Below are the code and all the weights of a small trained network. Each question names an input and a class and asks about switching units off, where a switched-off unit gives its printed mean instead of its output.

import numpy as np


def w(rows, s, z=0):
    codes = np.array(rows[::2]) - 128.0
    scale = np.full(codes.shape[1], s)
    scale[-1] = z or s
    return codes * scale


def norm(h):
    return h / np.sqrt((h * h).mean(-1, keepdims=True) + 1e-5)


def f(y):
    return y / 2 * (1 + np.tanh(0.7978845608 * (y + 0.044715 * y**3)))


def log_softmax(a):
    a = a - a.max(-1, keepdims=True)
    return a - np.log(np.exp(a).sum(-1, keepdims=True))


def net(x, mask):
    res = np.array(x, float).reshape(1, 5) / 4 @ E
    u = 0
    for l in range(2):
        y = f(norm(res) @ A[l][:, :-1].T + A[l][:, -1])
        res = res + np.where(mask[u : u + 6], y, B[l][:, -1]) @ B[l][:, :-1]
        u += 6
    return log_softmax(norm(res)[-1] @ U[:, :-1].T + U[:, -1])


A, B = {}, {}
E = w([
[185,124,43],'x0',
[31,133,55],'x1',
[128,126,127],'x2',
[123,254,129],'x3',
[126,126,131],'x4',
],0.0022)
A[0] = w([
[157,191,157,85],'0.n0',
[69,103,124,18],'0.n1',
[45,126,183,163],'0.n2',
[143,139,107,5],'0.n3',
[121,131,108,42],'0.n4',
[4,170,10,49],'0.n5',
],0.0036,0.0032)
B[0] = w([
[133,127,149,99],'0.n0',
[193,242,94,28],'0.n1',
[86,126,207,215],'0.n2',
[209,180,80,7],'0.n3',
[253,214,125,32],'0.n4',
[103,107,105,165],'0.n5',
],0.0035,0.0011)
A[1] = w([
[74,77,89,223],'1.n0',
[135,255,130,124],'1.n1',
[178,130,27,135],'1.n2',
[249,116,218,4],'1.n3',
[197,143,116,66],'1.n4',
[220,130,39,74],'1.n5',
],0.007,0.0019)
B[1] = w([
[190,193,109,251],'1.n0',
[204,3,112,183],'1.n1',
[66,154,242,171],'1.n2',
[75,237,13,201],'1.n3',
[50,136,137,118],'1.n4',
[88,96,192,165],'1.n5',
],0.0067,0.0026)
U = w([
[101,197,53,252],'0',
[61,118,249,36],'1',
[221,43,103,87],'2',
],0.011,0.0015)

Each question gives the input, the list of numbers given to net, and the class t.
The units are the neurons (one row each of A and B). Each row of codes is followed by its name. A weight is (code - 128) times the scale printed after its matrix; where a second scale follows, it is the last column's (A, B and U).
mask holds one flag per neuron, layer by layer. A switched-off neuron (its flag False) gives its mean, the last column of its row in B, instead of its output. The means were averaged over made-up inputs and are rounded, as every weight is.
A unit's drop is (log p(t) with every unit on - log p(t) with that unit switched off) / (log p(t) with every unit on - log p(t) with every unit switched off).
The circuit of an input: a set's keep is (log p(t) with only the set's units on - log p(t) with every unit switched off) / (log p(t) with every unit on - log p(t) with every unit switched off). Starting from all 12 units, units are removed one at a time, each time the one whose removal leaves the highest keep (on an exact tie, the one counted first), for as long as the keep stays at least 0.8.
units of the circuit, in order: the units of the circuit, biggest drop first
unit that matters most: the unit with the biggest drop
k most important neurons: the k neurons with the biggest drops, biggest first
top k neurons in layer l: the k neurons of layer l with the biggest drops, biggest first
drop of u: that unit's drop, to one decimal
input [1,4,-8,6,2], class 2: 2 most important neurons -> (1.n1 1.n3)
input [-5,-8,-8,5,4], class 0: 2 most important neurons -> (1.n3 1.n2)
input [0,-1,-7,-1,-7], class 0: unit that matters most -> 1.n1
input [8,7,0,-3,2], class 1: units of the circuit, in order -> (1.n2 1.n3)
input [-2,-3,-1,-1,6], class 0: 2 most important neurons -> (1.n1 1.n2)
input [-2,2,-6,-3,-1], class 2: 4 most important neurons -> (1.n3 1.n2 1.n4 0.n2)
input [-1,0,4,2,3], class 2: units of the circuit, in order -> (1.n3 1.n2)
input [7,-6,5,5,-5], class 1: top 2 neurons in layer 1 -> (1.n5 1.n2)
input [6,5,-2,8,-1], class 2: units of the circuit, in order -> (1.n1 1.n3)
input [-2,-1,1,4,-2], class 2: 2 most important neurons -> (1.n1 1.n2)
input [8,6,-5,-8,-3], class 1: 4 most important neurons -> (1.n2 1.n3 1.n5 1.n1)
input [7,5,7,1,0], class 1: top 3 neurons in layer 1 -> (1.n2 1.n3 1.n5)
input [-8,-8,8,0,0], class 0: top 3 neurons in layer 1 -> (1.n3 1.n2 1.n5)
input [2,-1,3,2,-5], class 1: unit that matters most -> 0.n2
input [5,2,3,6,-6], class 2: top 2 neurons in layer 1 -> (1.n1 1.n3)
input [2,-3,3,-3,-3], class 0: drop of 0.n5 -> 0.0
input [3,1,-8,2,-6], class 1: drop of 1.n2 -> 0.4
input [3,2,0,7,8], class 2: drop of 1.n1 -> 1.0
input [6,-6,3,-1,8], class 0: drop of 0.n2 -> -0.1
input [3,0,-6,5,4], class 2: top neuron in layer 1 -> (1.n1)
